Below are the code and all the weights of a small trained network. Each question names an input and a target symbol and asks about switching units off, where a switched-off unit gives its printed mean instead of its output.

import numpy as np


def w(rows, s, z=0):
    codes = np.array(rows[::2]) - 128.0
    scale = np.full(codes.shape[1], s)
    scale[-1] = z or s
    return codes * scale


def f(y):
    return np.maximum(y, 0)


def softmax(a):
    e = np.exp(a - a.max(-1, keepdims=True))
    return e / e.sum(-1, keepdims=True)


def log_softmax(a):
    a = a - a.max(-1, keepdims=True)
    return a - np.log(np.exp(a).sum(-1, keepdims=True))


def net(x, mask):
    ids = ['ΔΨβγεζλμξτφ'.index(c) for c in x.split()]
    T = len(ids)
    res = E[ids] + P[:T]
    r = res
    for j in range(3):
        rows = slice(4 * j, 4 * j + 4)
        q, k, v = (r @ M[0][rows].T for M in (Q, K, V))
        z = softmax(np.where(np.tri(T) > 0, q @ k.T / 4**0.5, -1e9)) @ v
        o = O[0][rows]
        res = res + np.where(mask[j], z, o[:, -1]) @ o[:, :-1]
    y = f(res @ A[0][:, :-1].T + A[0][:, -1])
    res = res + np.where(mask[3:27], y, B[0][:, -1]) @ B[0][:, :-1]
    return log_softmax(res[-1] @ U[:, :-1].T + U[:, -1])


Q, K, V, O, A, B = {}, {}, {}, {}, {}, {}
E = w([
[110,127,173,111],'Δ',
[51,181,31,72],'Ψ',
[224,103,212,146],'β',
[163,222,146,125],'γ',
[157,90,223,104],'ε',
[228,74,223,122],'ζ',
[193,149,189,170],'λ',
[148,233,202,13],'μ',
[8,126,115,147],'ξ',
[67,54,149,163],'τ',
[146,127,120,246],'φ',
],0.016)
P = w([
[127,84,13,68],'0',
[156,86,71,106],'1',
[122,93,77,120],'2',
[126,97,129,136],'3',
[139,97,174,147],'4',
[128,111,183,162],'5',
[124,118,208,173],'6',
[129,125,224,182],'7',
[139,119,254,186],'8',
[77,133,174,191],'9',
[103,122,227,190],'10',
[138,130,199,179],'11',
],0.0071)
Q[0] = w([
[96,58,99,143],'head 0',
[134,103,70,2],'head 0',
[114,42,141,206],'head 0',
[155,200,81,48],'head 0',
[82,176,117,160],'head 1',
[113,152,106,24],'head 1',
[83,113,34,127],'head 1',
[66,71,114,147],'head 1',
[137,229,198,77],'head 2',
[128,137,98,168],'head 2',
[202,167,146,95],'head 2',
[95,139,88,141],'head 2',
],0.012)
K[0] = w([
[101,112,54,138],'head 0',
[184,113,71,49],'head 0',
[74,93,175,249],'head 0',
[146,214,82,31],'head 0',
[142,102,147,96],'head 1',
[156,79,83,165],'head 1',
[155,84,51,101],'head 1',
[151,178,72,94],'head 1',
[101,109,198,177],'head 2',
[88,74,50,97],'head 2',
[51,131,137,193],'head 2',
[173,72,121,70],'head 2',
],0.011)
V[0] = w([
[110,181,75,86],'head 0',
[50,155,181,89],'head 0',
[116,83,93,193],'head 0',
[46,77,179,175],'head 0',
[143,12,157,115],'head 1',
[173,112,112,147],'head 1',
[87,149,111,151],'head 1',
[112,170,127,39],'head 1',
[136,169,120,135],'head 2',
[7,125,134,193],'head 2',
[120,72,144,108],'head 2',
[163,149,116,155],'head 2',
],0.011)
O[0] = w([
[67,119,171,160,73],'head 0',
[96,159,128,74,204],'head 0',
[130,84,30,169,1],'head 0',
[169,139,2,58,112],'head 0',
[93,79,138,128,134],'head 1',
[150,123,171,175,119],'head 1',
[97,156,122,133,50],'head 1',
[186,161,122,63,208],'head 1',
[139,109,150,121,126],'head 2',
[49,113,116,151,43],'head 2',
[113,102,144,52,140],'head 2',
[177,193,179,205,140],'head 2',
],0.0088,0.0051)
A[0] = w([
[95,143,146,66,232],'neuron 0',
[135,87,159,108,60],'neuron 1',
[123,98,95,181,39],'neuron 2',
[111,100,178,135,42],'neuron 3',
[180,129,96,106,52],'neuron 4',
[101,127,131,232,163],'neuron 5',
[181,75,133,84,2],'neuron 6',
[111,129,165,173,239],'neuron 7',
[169,31,104,115,68],'neuron 8',
[127,95,72,153,204],'neuron 9',
[149,77,65,172,70],'neuron 10',
[91,102,114,80,160],'neuron 11',
[107,251,160,88,63],'neuron 12',
[182,166,125,172,154],'neuron 13',
[106,61,189,84,120],'neuron 14',
[171,148,45,124,180],'neuron 15',
[133,171,168,93,167],'neuron 16',
[126,179,59,114,86],'neuron 17',
[171,80,202,88,191],'neuron 18',
[118,38,92,134,92],'neuron 19',
[156,104,93,144,60],'neuron 20',
[192,117,159,143,85],'neuron 21',
[128,156,92,115,158],'neuron 22',
[103,202,143,117,106],'neuron 23',
],0.012,0.0062)
B[0] = w([
[244,87,68,130,211],'neuron 0',
[22,166,113,104,149],'neuron 1',
[120,223,125,134,132],'neuron 2',
[112,189,87,111,163],'neuron 3',
[56,187,226,98,168],'neuron 4',
[92,85,114,146,139],'neuron 5',
[3,215,73,143,164],'neuron 6',
[220,49,67,114,184],'neuron 7',
[1,212,111,175,164],'neuron 8',
[41,70,85,131,152],'neuron 9',
[99,173,206,111,148],'neuron 10',
[213,148,157,101,146],'neuron 11',
[76,8,156,132,243],'neuron 12',
[190,91,194,149,175],'neuron 13',
[88,179,10,104,193],'neuron 14',
[55,55,160,147,187],'neuron 15',
[138,137,183,120,229],'neuron 16',
[122,42,142,192,151],'neuron 17',
[179,215,78,142,254],'neuron 18',
[126,160,87,58,140],'neuron 19',
[112,193,180,92,144],'neuron 20',
[90,154,129,233,183],'neuron 21',
[212,147,155,111,147],'neuron 22',
[100,130,146,215,191],'neuron 23',
],0.0057,0.02)
U = w([
[220,155,113,52,101],'Δ',
[149,117,146,103,118],'Ψ',
[137,199,138,161,71],'β',
[157,130,208,154,2],'γ',
[166,213,109,77,117],'ε',
[118,224,129,139,35],'ζ',
[207,143,107,170,231],'λ',
[149,212,254,25,156],'μ',
[160,81,82,95,238],'ξ',
[59,147,142,70,132],'τ',
[60,113,152,218,56],'φ',
],0.0084,0.0059)

Each question gives the input, a string of symbols that net reads in full, and the target symbol t.
The units are the heads (4 rows each of Q, K, V and O) and the neurons (one row each of A and B). Each row of codes is followed by its name. A weight is (code - 128) times the scale printed after its matrix; where a second scale follows, it is the last column's (O, A, B and U).
mask holds one flag per unit, heads first, then neurons. A switched-off unit (its flag False) gives its mean, the last column of its rows in O or B, instead of its output. The means were averaged over made-up inputs and are rounded, as every weight is.
A unit's drop is (log p(t) with every unit on - log p(t) with that unit switched off) / (log p(t) with every unit on - log p(t) with every unit switched off).
The circuit of an input: a set's keep is (log p(t) with only the set's units on - log p(t) with every unit switched off) / (log p(t) with every unit on - log p(t) with every unit switched off). Starting from the 12 units with the biggest drops (on a tie, the unit counted first), units are removed one at a time, each time the one whose removal leaves the highest keep (on an exact tie, the one counted first), for as long as the keep stays at least 0.8.
units of the circuit, in order: the units of the circuit, biggest drop first
k most important neurons: the k neurons with the biggest drops, biggest first
which heads matter: for each layer, one digit per head in row order, 1 if its drop is at least 0.15 and else 0, layers parted by /
input μ μ γ μ τ β γ ε φ λ, target φ: units of the circuit, in order -> (head 0; neuron 15; neuron 18; neuron 0)
input μ μ β, target μ: units of the circuit, in order -> (head 1; neuron 4; head 2)
input μ λ μ μ λ, target μ: units of the circuit, in order -> (head 1; neuron 14)
input ε γ μ γ λ μ ζ τ, target τ: 2 most important neurons -> (neuron 15; neuron 4)
input ζ φ λ, target φ: units of the circuit, in order -> (neuron 0; head 1)
input ε Δ β β τ λ Δ λ τ φ ε β, target φ: which heads matter -> 100
input μ β Ψ τ ζ γ ζ γ τ Ψ μ, target τ: units of the circuit, in order -> (head 2; head 1)
input μ Ψ μ β, target μ: units of the circuit, in order -> (head 1; neuron 7)
input β λ μ τ β ζ ξ τ ξ μ, target τ: units of the circuit, in order -> (head 2)
input μ β φ λ μ β φ γ, target φ: units of the circuit, in order -> (head 2; neuron 12; head 0)
input Ψ Ψ γ, target γ: 2 most important neurons -> (neuron 14; neuron 18)
input λ ζ φ ζ ζ, target φ: units of the circuit, in order -> (neuron 8; head 1)
input ε ζ Ψ γ μ μ μ β μ Ψ, target μ: which heads matter -> 101
input λ β Ψ λ λ, target λ: which heads matter -> 110
input ζ λ μ μ λ λ γ ε τ ζ, target τ: which heads matter -> 100
input ξ Ψ Δ, target ξ: which heads matter -> 101
input γ ζ β φ γ, target φ: 3 most important neurons -> (neuron 0; neuron 5; neuron 18)
input ε ε ε ε ξ λ, target ξ: which heads matter -> 111
input μ μ λ, target μ: which heads matter -> 010
input ζ ζ β, target ζ: which heads matter -> 001
input ξ λ ξ Ψ ε μ μ β ξ λ, target ξ: which heads matter -> 101
input Ψ τ λ μ μ μ β β λ ε ε ζ, target ζ: which heads matter -> 100
